Below are the code and all the weights of a small trained network. Each question names an input and a class and asks about switching units off, where a switched-off unit gives its printed mean instead of its output.

import numpy as np


def w(rows, s, z=0):
    codes = np.array(rows[::2]) - 128.0
    scale = np.full(codes.shape[1], s)
    scale[-1] = z or s
    return codes * scale


def f(y):
    return y / 2 * (1 + np.tanh(0.7978845608 * (y + 0.044715 * y**3)))


def log_softmax(a):
    a = a - a.max(-1, keepdims=True)
    return a - np.log(np.exp(a).sum(-1, keepdims=True))


def net(x, mask):
    res = np.array(x, float).reshape(1, 6) / 4 @ E
    y = f(res @ A[0][:, :-1].T + A[0][:, -1])
    res = res + np.where(mask, y, B[0][:, -1]) @ B[0][:, :-1]
    return log_softmax(res[-1] @ U[:, :-1].T + U[:, -1])


A, B = {}, {}
E = w([
[100,149,160,132,145,75,108,1,144,108,96],'x0',
[102,167,90,96,132,164,101,133,166,82,165],'x1',
[70,127,130,116,123,185,209,149,58,115,49],'x2',
[86,154,154,133,141,69,134,206,149,104,73],'x3',
[75,104,88,106,113,114,55,106,115,189,87],'x4',
[124,109,55,100,112,88,100,97,92,50,120],'x5',
],0.0069)
A[0] = w([
[96,145,123,109,116,124,123,118,126,105,117,129],'N0',
[119,132,129,139,134,67,85,130,147,129,123,120],'N1',
[158,140,143,130,131,200,199,103,128,74,190,214],'N2',
[163,117,91,117,99,131,131,164,106,90,164,224],'N3',
[87,125,140,122,133,141,152,177,140,120,86,150],'N4',
[127,122,127,158,142,147,139,117,119,106,134,157],'N5',
[123,131,82,118,132,213,99,104,163,100,202,218],'N6',
[87,139,103,127,135,89,36,59,173,115,131,144],'N7',
[135,133,146,110,116,124,145,98,119,141,103,187],'N8',
[99,136,205,133,129,120,152,3,140,156,94,198],'N9',
[124,138,124,112,122,73,59,71,166,144,120,174],'N10',
[126,135,133,140,139,142,114,137,120,132,121,73],'N11',
[147,105,149,143,133,81,140,168,106,130,102,187],'N12',
[176,135,171,128,131,155,101,164,186,213,206,252],'N13',
[73,157,171,120,128,172,188,214,142,147,72,193],'N14',
[129,124,113,119,114,110,107,98,100,168,101,183],'N15',
[164,134,162,132,125,147,115,160,188,196,190,220],'N16',
[124,128,134,118,139,125,158,189,136,121,123,232],'N17',
[143,114,169,117,121,106,153,109,116,114,122,200],'N18',
[106,149,152,127,131,137,144,62,133,117,93,217],'N19',
[117,110,79,131,125,131,104,160,102,121,128,138],'N20',
[128,115,116,119,132,136,131,114,122,158,116,132],'N21',
[104,105,82,123,120,190,109,76,62,233,95,144],'N22',
[119,117,98,129,142,155,107,109,99,162,113,126],'N23',
[128,126,135,135,125,111,122,132,144,133,128,181],'N24',
[117,123,123,122,137,127,132,140,140,130,129,93],'N25',
[116,110,133,128,151,157,151,152,120,137,126,103],'N26',
[115,151,116,146,139,126,110,119,135,118,123,119],'N27',
],0.011,0.002)
B[0] = w([
[144,144,131,136,117,136,104,98,150,136,155,145],'N0',
[157,114,136,121,141,81,94,153,148,129,118,157],'N1',
[169,139,118,123,181,81,196,137,143,158,122,210],'N2',
[147,141,127,117,161,120,159,92,158,165,123,177],'N3',
[97,176,163,158,119,141,148,151,128,101,130,183],'N4',
[131,129,119,119,134,116,144,131,131,137,131,139],'N5',
[122,185,112,133,150,145,190,82,161,115,121,191],'N6',
[89,107,149,128,111,134,3,133,173,100,121,206],'N7',
[132,130,131,137,132,135,153,130,128,131,142,148],'N8',
[148,152,121,124,196,146,181,88,189,153,144,218],'N9',
[104,106,160,135,140,120,35,167,162,123,117,192],'N10',
[130,128,135,138,123,122,126,131,124,116,137,124],'N11',
[149,144,108,121,124,140,180,125,120,126,143,170],'N12',
[111,80,170,146,189,176,135,152,145,184,136,225],'N13',
[79,171,181,191,116,132,163,219,109,114,118,255],'N14',
[126,97,134,126,132,159,122,125,115,139,155,161],'N15',
[120,80,160,147,171,163,139,143,132,173,143,206],'N16',
[112,157,134,148,111,141,171,153,99,137,120,188],'N17',
[123,141,107,121,155,123,160,140,133,143,120,153],'N18',
[141,139,116,128,147,142,157,94,159,147,143,176],'N19',
[142,136,130,124,124,136,144,71,132,108,144,156],'N20',
[128,113,125,136,118,143,133,134,112,120,135,137],'N21',
[148,62,107,120,72,176,152,145,15,156,137,215],'N22',
[128,110,121,122,98,152,135,113,97,135,133,151],'N23',
[134,120,129,130,140,117,125,139,121,130,128,138],'N24',
[132,135,142,141,116,123,124,122,129,120,127,127],'N25',
[117,135,134,136,116,110,130,154,123,116,124,151],'N26',
[134,127,132,119,129,128,107,117,137,122,123,132],'N27',
],0.02,0.0083)
U = w([
[242,193,22,39,141,39,219,56,139,112,129,158],'0',
[128,45,66,55,3,206,100,68,44,126,163,108],'1',
[65,181,164,180,3,110,158,210,40,50,77,34],'2',
[90,206,140,105,161,102,94,54,222,62,128,102],'3',
[142,113,192,186,213,165,200,153,149,222,162,247],'4',
[125,40,165,83,106,43,10,163,154,102,110,17],'5',
],0.0048,0.0013)

Each question gives the input, the list of numbers given to net, and the class t.
The units are the neurons (one row each of A and B). Each row of codes is followed by its name. A weight is (code - 128) times the scale printed after its matrix; where a second scale follows, it is the last column's (A, B and U).
mask holds one flag per neuron, in row order. A switched-off neuron (its flag False) gives its mean, the last column of its row in B, instead of its output. The means were averaged over made-up inputs and are rounded, as every weight is.
A unit's drop is (log p(t) with every unit on - log p(t) with that unit switched off) / (log p(t) with every unit on - log p(t) with every unit switched off).
The circuit of an input: a set's keep is (log p(t) with only the set's units on - log p(t) with every unit switched off) / (log p(t) with every unit on - log p(t) with every unit switched off). Starting from the 12 units with the biggest drops (on a tie, the unit counted first), units are removed one at a time, each time the one whose removal leaves the highest keep (on an exact tie, the one counted first), for as long as the keep stays at least 0.8.
circuit, biggest first: the units of the circuit, biggest drop first
most important unit: the unit with the biggest drop
k most important neurons: the k neurons with the biggest drops, biggest first
drop of u: that unit's drop, to one decimal
input [-2,2,-7,-6,7,3], class 5: circuit, biggest first => [N7]
input [5,7,7,7,-7,3], class 2: circuit, biggest first => [N14, N13]
input [-7,5,4,-6,5,6], class 1: 2 most important neurons => [N22, N9]
input [1,4,-8,6,-2,-3], class 5: circuit, biggest first => [N7, N9, N10]
input [-2,-3,-2,4,0,7], class 0: circuit, biggest first => [N14, N13]
input [7,0,3,-8,6,-6], class 1: 2 most important neurons => [N22, N14]
input [7,8,0,-6,5,6], class 3: 2 most important neurons => [N6, N9]
input [7,2,-6,1,-4,2], class 3: 2 most important neurons => [N9, N22]
input [-6,8,7,-2,1,-6], class 2: 2 most important neurons => [N14, N9]
input [6,-8,4,3,-7,3], class 0: 2 most important neurons => [N13, N16]
input [3,-2,-6,-7,-8,8], class 0: 2 most important neurons => [N2, N14]
input [-4,-2,0,-4,2,0], class 1: drop of N14 => 0.2
input [-1,1,1,2,6,1], class 1: drop of N14 => 0.2
input [4,6,-3,-2,0,-1], class 3: most important unit => N6
input [3,-7,6,-7,1,7], class 1: drop of N22 => 0.4
input [0,5,-6,5,-1,8], class 5: drop of N27 => 0.0
